Below is a small trained network, with its code and all its weights. Each question gives an input and a target symbol and asks what happens when units are switched off, that is, made to give their printed mean instead of their output.

import numpy as np


def w(rows, s, z=0):
    codes = np.array(rows[::2]) - 128.0
    scale = np.full(codes.shape[1], s)
    scale[-1] = z or s
    return codes * scale


def norm(h):
    return h / np.sqrt((h * h).mean(-1, keepdims=True) + 1e-5)


def f(y):
    return y / 2 * (1 + np.tanh(0.7978845608 * (y + 0.044715 * y**3)))


def softmax(a):
    e = np.exp(a - a.max(-1, keepdims=True))
    return e / e.sum(-1, keepdims=True)


def log_softmax(a):
    a = a - a.max(-1, keepdims=True)
    return a - np.log(np.exp(a).sum(-1, keepdims=True))


def net(x, mask):
    ids = ['Φαδξστ'.index(c) for c in x.split()]
    T = len(ids)
    res = E[ids] + P[:T]
    u = 0
    for l in range(3):
        q, k, v = (norm(res) @ M[l].T for M in (Q, K, V))
        z = softmax(np.where(np.tri(T) > 0, q @ k.T / 2**0.5, -1e9)) @ v
        res = res + np.where(mask[u], z, O[l][:, -1]) @ O[l][:, :-1]
        u += 1
        y = f(norm(res) @ A[l][:, :-1].T + A[l][:, -1])
        res = res + np.where(mask[u : u + 4], y, B[l][:, -1]) @ B[l][:, :-1]
        u += 4
    return log_softmax(norm(res)[-1] @ U[:, :-1].T + U[:, -1])


Q, K, V, O, A, B = {}, {}, {}, {}, {}, {}
E = w([
[145,121,167,171,72,156,111,132,76,158,135],'Φ',
[152,89,184,94,166,134,132,113,115,234,108],'α',
[170,138,143,145,148,112,38,115,186,198,105],'δ',
[129,60,188,136,166,71,80,131,112,93,62],'ξ',
[104,221,146,162,144,128,104,131,65,109,118],'σ',
[5,163,101,93,114,118,136,154,130,92,210],'τ',
],0.0011)
P = w([
[101,156,190,217,43,25,210,2,116,113,153],'0',
[84,156,203,169,93,53,156,60,126,145,160],'1',
[95,128,178,161,115,77,128,120,136,154,154],'2',
[106,120,161,144,147,104,118,156,110,164,132],'3',
[109,118,136,131,169,136,91,185,100,158,115],'4',
[159,121,120,104,170,173,83,226,81,155,104],'5',
[158,116,116,85,202,200,54,229,70,142,95],'6',
[134,124,130,77,211,244,33,229,47,142,62],'7',
],0.0007)
Q[0] = w([
[240,72,167,190,129,129,154,53,152,160,45],'L0H0',
[133,97,247,162,232,130,4,225,15,244,42],'L0H0',
],0.0038)
K[0] = w([
[121,230,119,197,68,195,150,141,26,89,150],'L0H0',
[103,134,59,49,195,214,98,254,97,101,148],'L0H0',
],0.0038)
V[0] = w([
[6,142,107,41,154,167,138,202,95,96,220],'L0H0',
[133,18,114,156,89,159,78,127,191,191,169],'L0H0',
],0.0014)
O[0] = w([
[135,122,94,149,97,8,215,152,209,95,228,253],'L0H0',
[162,94,99,3,60,114,92,62,99,98,81,88],'L0H0',
],0.0014,0.0008)
A[0] = w([
[111,97,148,154,87,113,152,86,148,113,117,2],'L0N0',
[101,131,108,189,166,64,218,199,201,94,248,90],'L0N1',
[130,174,142,157,104,110,156,76,180,99,137,197],'L0N2',
[174,106,155,99,131,252,85,84,94,90,14,60],'L0N3',
],0.0018,0.00073)
B[0] = w([
[211,109,68,136,159,118,165,173,119,136,141,84],'L0N0',
[118,179,25,8,48,117,152,88,41,134,145,248],'L0N1',
[95,104,27,91,156,151,117,179,103,118,174,128],'L0N2',
[36,150,49,6,86,143,182,197,147,72,179,102],'L0N3',
],0.0012)
Q[1] = w([
[69,152,197,110,107,129,9,234,17,188,152],'L1H0',
[53,151,135,157,41,57,137,195,53,124,254],'L1H0',
],0.0033)
K[1] = w([
[203,86,103,31,253,115,134,194,182,134,40],'L1H0',
[193,48,191,45,184,91,236,56,133,229,93],'L1H0',
],0.0035)
V[1] = w([
[93,162,165,170,68,191,121,131,33,174,193],'L1H0',
[39,208,134,200,10,170,127,183,36,77,224],'L1H0',
],0.0012)
O[1] = w([
[97,161,34,151,25,174,187,143,186,91,113,254],'L1H0',
[87,60,93,239,1,209,143,202,170,80,192,156],'L1H0',
],0.00092,0.0008)
A[1] = w([
[94,105,142,74,160,111,118,121,150,117,101,92],'L1N0',
[132,140,2,71,108,96,187,104,129,121,164,1],'L1N1',
[118,146,121,84,138,195,112,144,159,103,118,134],'L1N2',
[220,133,129,150,107,66,129,131,108,163,151,132],'L1N3',
],0.0025,0.00089)
B[1] = w([
[154,135,119,163,82,73,147,134,88,100,169,158],'L1N0',
[111,119,217,111,155,170,94,134,150,117,85,121],'L1N1',
[138,131,150,168,88,65,150,129,122,158,148,112],'L1N2',
[4,134,124,91,128,126,98,128,147,110,164,252],'L1N3',
],0.0018,0.00038)
Q[2] = w([
[123,71,251,95,231,85,1,200,33,241,24],'L2H0',
[255,6,167,205,170,142,170,27,244,83,20],'L2H0',
],0.0038)
K[2] = w([
[115,177,75,78,214,106,118,252,74,54,127],'L2H0',
[18,213,129,241,1,193,197,46,39,73,150],'L2H0',
],0.0037)
V[2] = w([
[90,53,179,159,120,76,176,116,115,6,66],'L2H0',
[93,64,175,90,106,173,197,152,49,163,178],'L2H0',
],0.0017)
O[2] = w([
[180,42,173,50,121,91,108,207,47,1,129,227],'L2H0',
[248,132,35,61,109,104,205,32,92,126,43,252],'L2H0',
],0.0015,0.00038)
A[2] = w([
[79,147,183,121,219,117,68,155,175,96,155,2],'L2N0',
[123,121,188,201,138,139,55,196,134,6,159,194],'L2N1',
[239,130,215,243,224,204,84,136,79,145,6,78],'L2N2',
[241,114,137,120,161,162,145,65,112,151,30,4],'L2N3',
],0.0024,0.0019)
B[2] = w([
[115,109,113,230,4,195,162,171,115,107,138,107],'L2N0',
[143,89,93,108,147,89,103,181,172,115,192,247],'L2N1',
[108,152,197,127,110,245,138,118,207,96,82,141],'L2N2',
[43,165,108,49,51,130,181,158,154,31,185,66],'L2N3',
],0.0026,0.0015)
U = w([
[243,46,73,214,4,195,180,94,56,123,73,7],'Φ',
[166,186,201,53,217,164,153,27,99,199,22,168],'α',
[73,172,161,234,173,216,80,185,224,178,147,129],'δ',
[198,54,206,59,182,122,59,200,114,13,103,142],'ξ',
[111,148,33,140,188,15,123,125,85,169,208,220],'σ',
[41,161,86,39,49,153,219,95,198,49,147,14],'τ',
],0.0036,0.0021)

Each question gives the input, a string of symbols that net reads in full, and the target symbol t.
The units are the heads (2 rows each of Q, K, V and O) and the neurons (one row each of A and B). Each row of codes is followed by its name. A weight is (code - 128) times the scale printed after its matrix; where a second scale follows, it is the last column's (O, A, B and U).
mask holds one flag per unit, layer by layer, with each layer's heads first. A switched-off unit (its flag False) gives its mean, the last column of its rows in O or B, instead of its output. The means were averaged over made-up inputs and are rounded, as every weight is.
A unit's drop is (log p(t) with every unit on - log p(t) with that unit switched off) / (log p(t) with every unit on - log p(t) with every unit switched off).
The circuit of an input: a set's keep is (log p(t) with only the set's units on - log p(t) with every unit switched off) / (log p(t) with every unit on - log p(t) with every unit switched off). Starting from the 12 units with the biggest drops (on a tie, the unit counted first), units are removed one at a time, each time the one whose removal leaves the highest keep (on an exact tie, the one counted first), for as long as the keep stays at least 0.8.
units of the circuit, in order: the units of the circuit, biggest drop first
most important unit: the unit with the biggest drop
k most important neurons: the k neurons with the biggest drops, biggest first
k most important neurons of layer l: the k neurons of layer l with the biggest drops, biggest first
input σ Φ ξ, target δ: units of the circuit, in order : L0H0, L2N2
input τ ξ τ τ δ τ α δ, target σ: 4 most important neurons : L2N2, L1N1, L1N3, L0N1
input Φ ξ τ σ, target ξ: 2 most important neurons : L0N1, L1N1
input ξ α σ, target δ: units of the circuit, in order : L0H0, L2N2
input ξ Φ Φ, target ξ: 2 most important neurons : L0N1, L0N3
input Φ α τ σ τ τ τ τ, target α: units of the circuit, in order : L2H0, L2N1, L1N3
input τ Φ Φ τ σ ξ, target σ: units of the circuit, in order : L0H0, L1N1
input ξ Φ δ, target ξ: units of the circuit, in order : L0N1, L2H0
input α α Φ σ, target α: 2 most important neurons : L1N1, L2N1
input ξ ξ δ, target ξ: units of the circuit, in order : L2H0
input α ξ τ, target ξ: units of the circuit, in order : L2H0, L0H0
input τ τ δ Φ α Φ Φ Φ, target α: 2 most important neurons of layer 1 : L1N1, L1N2
input α Φ Φ, target τ: units of the circuit, in order : L0H0, L2N3, L2H0
input Φ ξ τ Φ δ δ δ Φ, target δ: 3 most important neurons : L0N1, L0N3, L2N2
input ξ σ α ξ, target δ: units of the circuit, in order : L2N2, L0H0
input α α Φ, target α: most important unit : L2N1
input τ ξ τ Φ σ ξ α τ, target α: units of the circuit, in order : L2H0, L2N1, L1H0
input Φ ξ τ Φ α τ Φ δ, target σ: 2 most important neurons : L2N2, L1N1
input Φ τ α ξ α α Φ, target τ: units of the circuit, in order : L2N3, L2H0
input τ τ Φ σ τ α τ Φ, target σ: 2 most important neurons : L2N2, L1N3
input Φ α α, target τ: 2 most important neurons : L2N3, L0N1
input τ τ ξ Φ Φ, target ξ: units of the circuit, in order : L2H0
input α δ σ Φ σ, target δ: 2 most important neurons of layer 2 : L2N2, L2N0
input Φ α Φ σ α, target δ: 2 most important neurons of layer 0 : L0N1, L0N2
